Here are made-up things, facts about them, and rows of numbers that follow some of those facts. Name the thing behind each unnamed row.

How the things are related:
tredrena: is of sort; skifubim: refers to
bogrir tredrena:f skifubim:pluram
brever tredrena:a skifubim:dragrel stogrim nizum
bruvim tredrena:c
doga tredrena:f
dragrel tredrena:c
dupodrok tredrena:b skifubim:fizar miplotru
dutre tredrena:a skifubim:tanem piplu
fipi tredrena:f
fizar tredrena:e
flitrak tredrena:a
fulegrol tredrena:d skifubim:stepoku plobon pluram miplotru
gradrik tredrena:f
gudrel tredrena:a
kavar tredrena:e
kido tredrena:f skifubim:miplotru
klivik tredrena:b skifubim:bruvim stepoku gradrik stogrim
kluklun tredrena:d
komera tredrena:d skifubim:zegin
lazas tredrena:d
leklolo tredrena:b skifubim:flitrak plobon skifik doga
litri tredrena:a skifubim:bruvim skifik
miplotru tredrena:f
musel tredrena:b skifubim:bruvim stepoku sofo
nedo tredrena:a skifubim:fizar
nizum tredrena:e
novis tredrena:b skifubim:stepoku vemem
nugel tredrena:b skifubim:plego fipi
piplu tredrena:f
plego tredrena:a
plipu tredrena:b skifubim:doga nizum
plobon tredrena:e
plufin tredrena:a skifubim:gradrik sofo
pluram tredrena:e
pluri tredrena:d skifubim:bruvim zegin
putri tredrena:c skifubim:plego runisar piplu
ragre tredrena:f
runisar tredrena:f
sabe tredrena:c
savu tredrena:e skifubim:ragre sekugro
sekugro tredrena:a
skifik tredrena:c
sofo tredrena:a
stadal tredrena:d
stebus tredrena:b skifubim:skifik pluram
steflok tredrena:f skifubim:fipi
stepoku tredrena:a
stogrim tredrena:b
supla tredrena:e skifubim:bruvim zegin
tanem tredrena:a
traral tredrena:e skifubim:fizar fipi kluklun
trudrim tredrena:a skifubim:plobon zuken
trumek tredrena:a skifubim:gradrik gudrel
vemem tredrena:b
zegin tredrena:a
zestapas tredrena:f skifubim:lazas nizum
zuken tredrena:f
zunim tredrena:f
zuzadak tredrena:b

Named rows:
plego: [ -2.3   7.0  16.7  35.2   5.0   2.2  -4.5 -35.8 -10.3   8.2   1.1   9.7
 -19.2  12.3   4.2  -9.6  -9.6 -24.9   1.3   1.9]
lazas: [  4.8 -24.1  34.6  20.6 -14.2  -3.9 -20.1  17.6  -9.4  -6.7   8.6   2.0
  -8.7  -4.0  18.3   1.3   7.1 -10.9   9.0  -2.1]
kido: [ -6.5 -10.5  -3.4  11.5  -0.9  14.8  36.0  -0.6 -15.2  -5.2  11.2  -8.0
  18.9   2.1   5.0  -3.7   8.9  38.7 -11.3  -1.9]
miplotru: [-10.0  15.6  37.6  35.8   9.6  -3.4  13.0  -8.4   0.6  -8.9  23.2  16.5
  22.4   1.0 -24.1  -6.3   5.5  25.4  -7.5  -1.1]
dupodrok: [ -3.6  29.9   3.7 -11.2  21.8  32.9  24.9   9.8  -4.3 -14.0  10.6  -7.3
 -12.2   4.2  16.4  11.7   0.0  29.0  -9.7  -0.7]
stepoku: [  2.3   0.3  -5.4   6.9  -6.5 -10.7   0.3  -6.6  -0.4  20.2  18.4   5.6
  13.2   5.6   0.2  12.0  -7.3  -7.3   4.5  -5.1]
novis: [-11.1   9.1 -24.1 -37.7  18.3  15.3 -10.1  12.0   7.9   7.4  11.3  10.5
  -4.8 -10.6 -26.7   5.0   7.9   5.6   7.9   0.4]
vemem: [  2.2   9.1  26.8  -7.6   6.9  -2.7 -10.5  13.2   8.6  14.5   4.9   1.8
  -8.7  -4.0  10.7   2.6   9.5  -0.9  -4.9  -6.9]
plipu: [  4.5  -4.0  -9.5 -62.4   3.4  27.5 -39.6  11.7   9.8   1.9 -21.3  -6.9
 -13.2   8.9 -15.9  -4.5  -1.4  -2.5   8.1   3.7]
fipi: [ -1.7   9.3  35.4  30.4   8.3   2.9   7.5 -19.8  -7.9 -14.0 -16.2  12.8
 -10.1   8.6  14.2 -33.7   2.4  -0.5 -13.4   5.6]
trumek: [  7.0  10.2 -35.2 -14.6  -7.4  14.6 -13.9 -10.9  -2.8   5.8  -2.1  -2.5
   5.3  12.6  -0.2   8.3 -16.8 -10.1   4.4   4.2]
dragrel: [  2.5   5.4  26.2  -6.0   4.6 -19.0   8.4   2.1   8.3  -7.9  -9.7  23.8
  -9.4   6.1 -39.0   7.4   5.7 -12.9   6.5   1.8]
brever: [ 12.5  -9.6 -29.3 -37.9  -6.5   7.5 -21.5 -10.0  -4.3  17.2 -22.9  10.2
   9.0  14.9   5.6   2.3 -15.7  -7.3  11.6   1.4]
zuken: [ -0.9 -12.4  35.7  32.0 -13.5 -14.4   8.0  -4.5  -0.6   6.5   2.6  -2.9
  14.4   7.0   3.7 -13.5  15.9  10.6  -9.9  -1.4]
pluri: [ -6.2 -11.5 -53.2 -27.4   0.1 -10.7  13.1  47.6   2.4  -7.0  22.7   3.7
   3.2 -36.1  48.7   7.2  -8.4 -12.4   4.7   9.3]
flitrak: [  8.4   4.6   8.9  40.3  -7.5  -5.2 -11.4 -18.2   0.1  15.0   0.0   4.0
   3.5   2.9  -3.6  14.6  -6.4 -14.0   0.7  -3.3]
pluram: [ -8.9   7.7   6.9 -15.2   9.5  -9.6  -9.0 -10.3  -3.3 -14.4  13.4   4.4
  10.8  -1.4 -62.8   7.7   5.5   4.5  21.6  -9.7]
stebus: [ -2.8   0.8 -33.1 -52.2   3.9  25.0  -4.9  11.5   2.6  12.0  15.6  -0.1
   5.0   5.8 -12.8   9.8  11.7  14.5   8.1  -7.2]
sofo: [  3.3  -9.1  14.5  20.3 -12.1  -8.0   2.7 -17.2  -3.2  23.4   5.0  -0.6
  -2.7   0.7  13.4   9.0  -1.4 -13.0   1.2  -3.0]
savu: [ -2.9  -6.0 -28.8  -9.4   4.7  -2.1  -4.0  -2.4  -0.9 -16.4 -20.5 -12.8
  -1.9 -10.3 -11.9   1.5  -6.3   7.4  12.5  -5.5]
komera: [-10.0  -2.9 -40.0   4.3   8.3   4.4  15.0  13.5  -8.2 -17.9  26.6   2.0
 -13.0 -20.1  28.9 -12.8  -1.3 -20.7   3.5   9.0]

Rows to name:
Some rows may be things named above.
[  1.4  -2.2  16.6 -38.6  16.2  18.2 -13.4  11.6  -1.5   6.9 -35.9   9.9
 -18.0  -4.8  39.2  -5.6  -6.8  16.8  -3.3   1.5]	nugel
[  0.0  -2.3 -10.3 -13.9   4.3  -6.9 -19.0 -30.8  -6.7 -18.0 -14.4  -2.3
 -16.2  10.7 -25.8 -22.9   3.9 -26.5  17.2  -4.4]	nizum
[  1.1   6.1  28.8  -5.4   5.4  -2.3 -13.9  16.3   8.2  14.7   7.3   1.5
 -10.2  -2.1  11.8   1.1  13.6   3.7  -5.8  -6.7]	vemem
[ -4.0   0.9  20.9  -7.8   2.0 -25.3  -1.9   2.9  -2.0  -9.0  -2.8  -8.8
  -4.6   1.1  -2.7  -0.9   0.4  -5.2  13.3 -10.7]	kavar
[  5.4   6.1 -28.8 -17.1  -3.9  11.2 -13.7 -11.8  -2.1   5.0  -4.1  -1.9
   5.3  10.5  -0.5   6.5 -17.3 -10.1   3.1   5.4]	trumek
[ -8.8  -2.1 -38.3   3.2  13.7   3.2  14.3  11.1  -9.8 -22.1  28.8   1.3
 -17.0 -20.4  22.7 -14.1  -0.8 -23.9   2.4  10.7]	komera
[ -4.1 -10.1 -41.7 -26.6   3.6 -12.0  14.5  43.5   2.1 -12.6  22.5  -1.3
   7.5 -34.2  52.3   4.6  -8.0 -13.9   4.9   9.5]	pluri
[ -1.7  -0.7 -21.7 -12.6  -4.6  15.8   1.5   3.3   4.1 -13.7  13.1  -4.4
  32.4  12.4 -34.8  -3.5   3.7  19.6  -1.4   1.9]	bogrir
[ -1.4  17.3 -50.2 -42.4   8.1  16.6  -2.2  20.2  11.6  -1.8  15.5 -12.3
  -3.2 -11.8   8.0   4.5   2.8  -8.2  -7.8   3.4]	musel
[ -2.7  14.5 -55.8 -46.2   5.8  12.3   1.7  19.5  12.7  -0.2  16.7 -12.4
  -6.3 -13.8  16.7   2.4   4.6  -5.6 -10.3   3.7]	musel
[  0.3  -3.7 -23.8 -49.1   1.0  22.6 -16.1  16.9   5.8   9.1   2.7   2.3
   1.0   1.2 -10.4   5.5  10.2  13.2   3.7  -4.0]	leklolo
[  4.9   0.2  -5.8 -58.4   5.1  25.8 -37.4   5.0  11.3   4.5 -15.1  -6.8
  -6.8  11.2 -21.6  -4.0  -0.4  -2.1   2.8   2.7]	plipu
[ -3.9  -1.3 -54.5 -45.2   3.2  11.7  -9.6  19.3  13.4  13.2  -6.2  -8.8
  -4.5 -21.7   0.4   6.3   9.6   0.9  -4.9   2.9]	klivik
[  7.4 -11.1 -13.8 -12.8  -4.3   4.9  17.0  14.1   3.9 -10.3 -37.4   9.1
 -12.8   0.6  -6.6   7.6   0.0   1.9   3.8   3.5]	putri
[  3.9  16.3 -17.4 -16.2  -8.1 -20.1  32.6  18.6  18.5  -8.6  12.2  -6.4
  -7.3  -5.7   1.3   9.3   1.9 -25.6  -2.9   6.3]	bruvim
[-10.8   4.8 -57.4 -38.4  11.4 -20.1  22.8  12.2   8.7 -11.6   6.5 -28.2
   0.5 -31.1  17.1  -1.3 -18.0 -13.3  -1.4   5.4]	supla
[  8.8 -12.5 -30.5 -37.4  -6.6   7.0 -22.0 -13.2  -2.9  18.1 -22.5  11.9
   6.7  11.1   8.4   2.7 -14.9  -7.3  13.0   0.4]	brever
[ -2.7   4.8  12.9  -8.1   2.0 -11.3  14.2   5.3  10.8  -7.1   3.5  21.8
   2.5   4.9 -44.0  11.9  10.5 -11.5  14.7  -0.2]	skifik
[ -1.4  -3.8  -3.2  23.6  -6.2 -22.5  25.9  -6.9  -1.1  30.1  12.2  -7.4
  -5.1 -14.8  38.7   6.4  -9.6 -14.4  -8.0   2.1]	zegin
[  4.9   3.0  31.9   7.3  -6.8  -5.0 -17.9  -1.2  11.0  -8.1   0.4  -2.9
  13.4  12.3 -22.6 -13.3   2.9  -3.6  -9.3   1.4]	doga
[ -0.2  -9.1 -34.1 -14.5  -2.3  18.9 -10.9 -21.7  -3.2  -7.3 -14.5   8.1
   2.6  10.7 -20.3 -37.1   7.0  -7.2   1.1   6.4]	zestapas
[  6.6  16.2  16.3 -14.6  -1.8   2.1 -28.4   9.4  12.4  -0.4   2.9 -11.3
 -16.8   3.3   6.6   1.2   6.5 -10.5  -9.6  -1.5]	stogrim
[ -1.3 -18.6 -32.9  -8.4  -9.3   8.0   2.8 -17.3  -9.1  23.8  -6.4   1.9
   2.6   2.8  20.2   8.2  -8.8  -5.3   9.5   2.0]	plufin
[ -5.1 -10.2  17.4 -11.0  11.8   5.3  25.7  -8.8 -17.8 -15.4 -38.1  -8.7
 -17.8  -7.4  34.5  -1.0 -11.0  25.1   4.9  -1.8]	traral
[  6.7  16.3  16.7  -8.4   1.6   4.8 -25.7   9.4  11.6   3.8   6.3 -10.5
 -16.5   6.7   0.4  -0.3  12.6  -9.2 -11.3  -1.4]	stogrim
[ -2.9 -15.1 -61.5 -18.7  -9.8   0.0  20.4  -2.9  -6.4  27.7  12.4  -7.8
  10.8  -8.1  24.5  10.8  -8.3  -7.1   8.3   2.7]	litri
[ -3.9  11.7  41.4  21.9  19.3 -12.0  18.1  -4.4  -8.0 -24.5  -4.1 -17.6
  -8.4   2.5  -0.3   2.5 -15.6  13.6   0.4  -5.5]	fizar
[  0.5  -9.3 -30.8 -18.9  -0.9  15.5 -13.9 -13.7  -4.1  -9.6 -14.3   9.2
   5.5  11.2 -22.0 -37.9   7.0  -6.5   6.2   6.7]	zestapas
[ -4.2  -4.8   6.8  17.5   4.4  17.3  35.2 -20.9 -21.3  12.0  -5.0   0.2
  -5.6   3.3  41.8  11.9 -18.8  20.0  -1.9  -1.1]	nedo
[ -5.2  -4.7  12.1  24.4  -5.1 -23.3  20.8  -5.1   0.4  28.5  12.4  -7.4
  -0.7 -13.7  44.9   6.9 -10.0 -19.5  -3.4   1.6]	zegin
[  6.8  11.1   8.3 -13.4   2.5  13.6   1.2  -2.9  -5.1 -23.6 -33.0   0.9
   4.7   5.6  26.8 -19.8  -8.6  19.9 -20.1  10.0]	steflok
[ -2.2  -2.9 -25.2 -10.9   2.0  -3.0  -3.1  -6.7  -4.8 -12.9 -23.4 -13.5
  -0.1  -9.7  -8.2   5.3  -5.5   6.7  10.5  -5.0]	savu
[  0.1  10.8  14.1  35.5   1.5   3.1  -5.1 -36.7  -8.6  11.6   6.3  10.5
 -15.7  13.0  -4.0 -10.9 -10.4 -26.5   4.4   1.0]	plego
[ -3.1 -26.2 -20.7  -3.7  -7.2  28.5  16.5  17.3 -19.1 -13.8  33.5  -6.6
  13.7   0.7  -3.8  16.8  10.8  17.1  14.6  -4.7]	fulegrol
[  5.0  -2.6 -42.5  12.2  -5.4  14.9  -5.6 -10.0  -4.3  12.1  -5.3   3.5
   5.7   7.3 -10.6  15.4  -8.7   2.2   6.0  -1.4]	trudrim
[-11.5   2.6 -53.9 -38.3  11.0 -21.0  21.0  18.3   8.8 -12.6   7.5 -27.4
  -1.2 -29.4  13.4  -1.4 -18.1  -7.7  -1.9   6.7]	supla
[  0.7   0.4 -29.3   2.0   5.4  16.2   4.1 -30.2 -13.8   5.8  -3.5  14.0
 -11.0  10.9  -1.3 -11.2 -10.1 -13.6   4.5   4.2]	dutre

The same things again, as new rows of numbers:
Named rows:
stogrim: [ -1.0  -2.5  -1.5  22.3   5.8  -8.1  -0.1  19.9 -13.6   2.4   4.1  11.2
 -16.6 -21.0  -4.4   5.5]
steflok: [ -5.8   4.2 -15.6  -5.6   0.0  17.3   7.9 -16.8  -3.6  30.3 -19.1  11.7
  -8.2  23.2 -13.3  42.8]
savu: [  5.2  14.1  16.9   5.1   9.7 -15.2  -5.8   7.8  17.7 -24.5   9.5 -15.2
  -2.2  -1.0   8.3  26.0]
zegin: [ 35.5   1.1  -4.0 -33.3  -8.5  14.3  -6.0 -34.2  -2.2 -12.7  17.4 -36.3
  -3.7 -11.2 -24.3 -28.5]
fizar: [ 19.1  23.8   0.2  13.0   3.1 -59.3  -8.1   0.1   3.2 -14.3  32.1  -5.9
   3.1  20.6  -9.6  27.8]
leklolo: [  2.1  -5.9  25.0  -1.6  20.7  25.4  20.6  18.3  -2.8  14.0  10.1  18.6
   1.8 -16.0  16.4   1.8]
nizum: [  5.4   9.1  15.8  -0.5  40.3 -19.9 -12.8  46.0  38.6 -34.8   7.4   0.9
 -10.0 -13.3 -12.5  12.8]
tanem: [  2.3  -2.0   3.2 -27.3  -0.5  -2.0 -14.9  -9.7 -25.1 -12.1   1.1   0.9
   2.1   0.6 -17.0 -17.5]
zuzadak: [  2.5  -6.4  -2.1  11.0   1.2  -3.8   5.9  21.1 -20.8  11.7  19.5   6.6
 -13.0 -13.6  -5.0   8.1]
lazas: [ 10.2   3.9 -26.0  19.0   3.2  -2.4 -25.5  33.2  25.1  10.9   9.0  -2.3
   3.0   8.3  -0.2  -2.5]
sofo: [-21.6  -0.1  -4.5 -12.0 -10.3  -5.5 -16.6 -16.5 -21.3 -25.3 -13.7   3.5
   4.0  -5.8  -3.2 -14.1]
klivik: [-33.8  -6.2  -9.4  32.7  -1.3   9.1  12.8 -15.7  -6.3  -9.1 -12.7  -0.7
 -18.4 -37.0  24.8  11.7]
plobon: [ 12.6  10.2  36.7   2.6  -2.7 -15.9  -7.5  31.3  -1.6 -22.6  17.3 -12.7
   8.3   3.3  13.3   9.4]
dupodrok: [ -4.0   2.1  -3.2  17.8  16.0 -33.1  28.4 -16.2  -3.4  20.4  26.8  20.7
   4.2   4.2   8.1  12.4]
fulegrol: [-13.5  -4.6   4.4  22.9  -6.3  -0.1   3.0   7.5  19.1  11.4   5.6   3.8
  31.6  15.7  45.5 -12.4]
flitrak: [  2.1  -1.9   8.7 -33.2   2.3   7.0  -9.8  -2.8 -21.7 -13.5   0.8   1.0
  10.9  -0.1 -10.4 -23.3]
supla: [ 29.4  21.3  10.5   5.7  -4.2  12.4   6.1 -27.6  37.2 -32.7  20.9 -62.1
  -6.9 -22.3  16.5  15.4]
skifik: [ 12.8  -5.1  11.6  -3.0 -20.0  21.9  -1.1  24.0  14.4  19.7   1.0 -12.6
  13.0  21.8   2.8 -18.1]
kavar: [ 10.1  15.5  16.6  11.9  -4.7 -22.8 -11.1  24.3  -0.1 -26.2  13.2 -20.9
  -2.3  -0.6   1.3  19.9]
brever: [-20.3  -4.0  -7.1 -34.7  41.1  11.5  -4.8 -12.8  27.4 -23.7 -18.2  20.5
   0.4 -16.2 -11.8 -20.9]
zunim: [ 10.1  -8.5   2.4   3.9 -10.3  -7.6   4.4   9.1  -9.1  16.3  -3.7   6.8
  -6.8   4.8 -13.5  -6.9]

Rows to name:
Some rows may be things named above.
[  7.1  -8.2  10.4  10.5  -9.5 -40.8  19.0  -2.3  -9.8  18.2  10.0  18.8
   6.0  14.4  -6.5 -20.9]	miplotru
[-14.9   1.0   1.5 -28.2  12.5  14.0  -4.8 -25.4  -7.8 -10.3 -11.3  10.2
   7.9   1.0  -3.9  -4.9]	dutre
[ -6.7   2.7 -17.0   3.9 -10.2  17.1  -5.5   4.6  25.8  16.9 -14.9  -1.0
   3.0  31.0  -0.3  12.3]	putri
[ -2.3  -6.9  37.0  -3.1   6.6  37.7  22.7  15.6 -18.5  23.3   9.1   8.4
   9.9 -10.4  33.5  -1.5]	stebus
[ -1.9  -6.0  25.8  -3.1  19.0  25.9  20.6  16.5  -1.8  15.3   7.7  14.9
   1.4 -18.5  12.3   0.4]	leklolo
[  0.1 -10.8   1.9  -9.1  33.3   1.4  12.2  14.0  35.2   8.8 -23.2  26.4
 -11.9 -11.2 -18.4  -4.0]	zestapas
[ -7.4   0.2 -17.1   4.1  -7.0  15.0  -5.8   0.6  25.3  18.1  -9.8  -0.7
   4.0  29.4  -6.2  14.4]	putri
[ -3.6  -6.0   4.5   1.8  43.9  13.5  11.2  25.1  27.5   9.6  -2.6  28.7
 -15.5 -22.5  -3.8   8.3]	plipu
[-10.0   8.8 -10.1 -23.0  22.1 -19.4   3.0 -48.3  -2.0  -9.4   4.2  13.6
  14.8  18.7 -10.5  -4.8]	nedo
[ 28.6   7.9 -29.8  16.8  -7.1  23.9  -5.6 -11.8  48.8  11.9  23.0 -40.5
   0.9   3.7   7.8  -4.8]	komera
[  9.8  -4.5 -15.6   9.5  -8.6  -9.2  -9.8  20.2  24.5   5.9  -6.7  -0.4
  -0.7  18.9 -20.2 -17.4]	dragrel
[ 14.8  -6.5   7.8  -4.7 -20.2  21.5   1.2  25.8  13.9  16.8  -0.5 -10.0
  13.0  23.0   0.8 -23.8]	skifik
[ -3.4   1.9  12.9 -33.0   0.3  35.6   5.0 -39.3   0.6 -19.9  -5.2 -21.2
  11.3 -18.1  13.1 -21.4]	litri
[  0.8  -9.9  32.6 -11.3  -7.6  26.9  24.3   4.1  -5.0  27.4 -11.1  15.0
  18.0   6.8  16.5  -8.7]	bogrir
[-10.9  -5.0  -2.1 -18.9  -4.1  -6.3 -14.2 -13.4 -23.7 -20.0  -7.5   4.5
   5.9  -3.6 -11.7 -17.2]	gudrel
[ 36.7   1.3  -0.3 -33.3  -2.3  16.6  -5.0 -36.2  -1.1 -11.6  18.9 -36.4
  -2.8 -13.8 -24.9 -26.6]	zegin
[ 15.6  21.8  -0.7  15.8   5.7 -60.6  -2.7   2.4   0.3 -19.0  34.6 -10.3
  -2.2  19.0  -9.2  31.9]	fizar
[  2.9  25.8  -6.2   8.3  10.6 -24.7   1.0 -13.2   9.2  -9.5  18.9  -7.6
   4.5  23.9   0.9  61.3]	traral
[ 25.6   2.4 -31.7  17.9 -11.8  29.2  -5.9 -20.1  44.2   7.4  16.0 -55.6
  -0.4  -8.6  15.4  -6.0]	pluri

